Below are the code and all the weights of a small trained network. Each question names an input and a class and asks about switching units off, where a switched-off unit gives its printed mean instead of its output.

import numpy as np


def w(rows, s, z=0):
    codes = np.array(rows[::2]) - 128.0
    scale = np.full(codes.shape[1], s)
    scale[-1] = z or s
    return codes * scale


def norm(h):
    return h / np.sqrt((h * h).mean(-1, keepdims=True) + 1e-5)


def f(y):
    return np.maximum(y, 0)


def log_softmax(a):
    a = a - a.max(-1, keepdims=True)
    return a - np.log(np.exp(a).sum(-1, keepdims=True))


def net(x, mask):
    res = np.array(x, float).reshape(1, 6) / 4 @ E
    u = 0
    for l in range(3):
        y = f(norm(res) @ A[l][:, :-1].T + A[l][:, -1])
        res = res + np.where(mask[u : u + 5], y, B[l][:, -1]) @ B[l][:, :-1]
        u += 5
    return log_softmax(norm(res)[-1] @ U[:, :-1].T + U[:, -1])


A, B = {}, {}
E = w([
[185,196,58,128,170,67,2],'x0',
[78,134,73,120,210,79,147],'x1',
[48,86,133,157,231,217,113],'x2',
[92,127,111,105,128,126,102],'x3',
[106,139,126,89,128,135,116],'x4',
[92,67,154,15,32,79,63],'x5',
],0.0064)
A[0] = w([
[27,172,171,112,183,56,254,16],'0.n1',
[52,108,124,140,43,56,209,252],'0.n2',
[135,183,68,139,92,137,183,112],'0.n3',
[85,154,122,175,132,167,233,164],'0.n4',
[151,183,153,65,217,120,110,52],'0.n5',
],0.0067,0.0021)
B[0] = w([
[149,93,121,88,156,165,135,214],'0.n1',
[167,137,76,72,86,150,213,246],'0.n2',
[52,9,255,125,106,108,188,166],'0.n3',
[103,102,168,182,168,149,147,255],'0.n4',
[188,131,141,243,61,111,147,176],'0.n5',
],0.0099,0.0042)
A[1] = w([
[161,194,166,71,172,104,47,174],'1.n1',
[167,103,177,125,164,1,89,236],'1.n2',
[116,123,87,174,140,209,71,253],'1.n3',
[73,95,123,144,125,138,125,44],'1.n4',
[90,102,151,149,136,74,105,107],'1.n5',
],0.009,0.0023)
B[1] = w([
[114,136,149,57,133,11,117,211],'1.n1',
[159,154,177,46,146,143,52,224],'1.n2',
[62,169,180,177,143,99,75,254],'1.n3',
[156,116,111,135,155,144,184,165],'1.n4',
[141,99,163,136,105,126,119,152],'1.n5',
],0.011,0.0052)
A[2] = w([
[99,71,113,145,48,122,254,151],'2.n1',
[57,234,119,194,114,8,159,4],'2.n2',
[171,40,136,72,63,162,70,73],'2.n3',
[210,135,127,166,176,75,150,116],'2.n4',
[252,177,184,141,107,225,138,102],'2.n5',
],0.0077,0.0022)
B[2] = w([
[121,64,70,143,83,211,110,255],'2.n1',
[134,191,104,254,151,159,74,177],'2.n2',
[102,251,102,140,173,121,236,199],'2.n3',
[117,18,149,171,83,41,121,160],'2.n4',
[120,50,134,165,118,35,146,177],'2.n5',
],0.0071,0.0059)
U = w([
[34,47,121,143,63,156,239,167],'0',
[161,110,224,116,159,1,66,219],'1',
[174,122,76,91,55,126,208,134],'2',
[193,223,118,48,94,58,119,2],'3',
[137,76,230,160,205,170,188,7],'4',
[117,178,83,208,141,93,68,168],'5',
],0.0075,0.0021)

Each question gives the input, the list of numbers given to net, and the class t.
The units are the neurons (one row each of A and B). Each row of codes is followed by its name. A weight is (code - 128) times the scale printed after its matrix; where a second scale follows, it is the last column's (A, B and U).
mask holds one flag per neuron, layer by layer. A switched-off neuron (its flag False) gives its mean, the last column of its row in B, instead of its output. The means were averaged over made-up inputs and are rounded, as every weight is.
A unit's drop is (log p(t) with every unit on - log p(t) with that unit switched off) / (log p(t) with every unit on - log p(t) with every unit switched off).
The circuit of an input: a set's keep is (log p(t) with only the set's units on - log p(t) with every unit switched off) / (log p(t) with every unit on - log p(t) with every unit switched off). Starting from the 12 units with the biggest drops (on a tie, the unit counted first), units are removed one at a time, each time the one whose removal leaves the highest keep (on an exact tie, the one counted first), for as long as the keep stays at least 0.8.
circuit, biggest first: the units of the circuit, biggest drop first
top k neurons: the k neurons with the biggest drops, biggest first
top k neurons in layer l: the k neurons of layer l with the biggest drops, biggest first
drop of u: that unit's drop, to one decimal
input [-2,-3,-2,0,0,1], class 2: circuit, biggest first	(0.n2)
input [1,6,0,1,3,1], class 3: top 4 neurons in layer 1	(1.n3; 1.n4; 1.n2; 1.n1)
input [-2,-1,-1,8,-1,4], class 2: circuit, biggest first	(0.n2; 1.n3)
input [3,-5,-4,4,-8,-5], class 1: circuit, biggest first	(0.n2; 1.n2; 0.n3)
input [2,-6,-2,-1,-1,-6], class 1: top 4 neurons	(0.n2; 0.n3; 2.n1; 2.n5)
input [-8,3,-5,2,2,7], class 2: circuit, biggest first	(0.n2; 1.n3)
input [-2,-6,-1,2,0,5], class 2: circuit, biggest first	(1.n3; 0.n2)
input [2,5,-2,-8,-8,-5], class 1: top 2 neurons	(0.n2; 1.n2)
input [-5,1,-3,-4,2,7], class 2: top 3 neurons in layer 0	(0.n2; 0.n4; 0.n3)
input [2,-1,-1,-6,5,4], class 3: top 2 neurons	(1.n3; 2.n3)
input [0,0,-4,0,-5,1], class 2: top 2 neurons	(0.n2; 0.n4)
input [0,1,-7,0,3,-7], class 0: top 2 neurons in layer 1	(1.n3; 1.n1)
input [-6,6,-4,-1,4,6], class 2: drop of 1.n2	-0.1
input [-1,4,-2,2,-5,1], class 2: circuit, biggest first	(0.n2)
input [-1,-3,0,5,2,7], class 2: drop of 0.n2	0.2
input [0,0,-6,6,-4,2], class 2: drop of 0.n2	0.9
input [4,-4,0,-7,-3,-4], class 1: drop of 0.n4	0.1
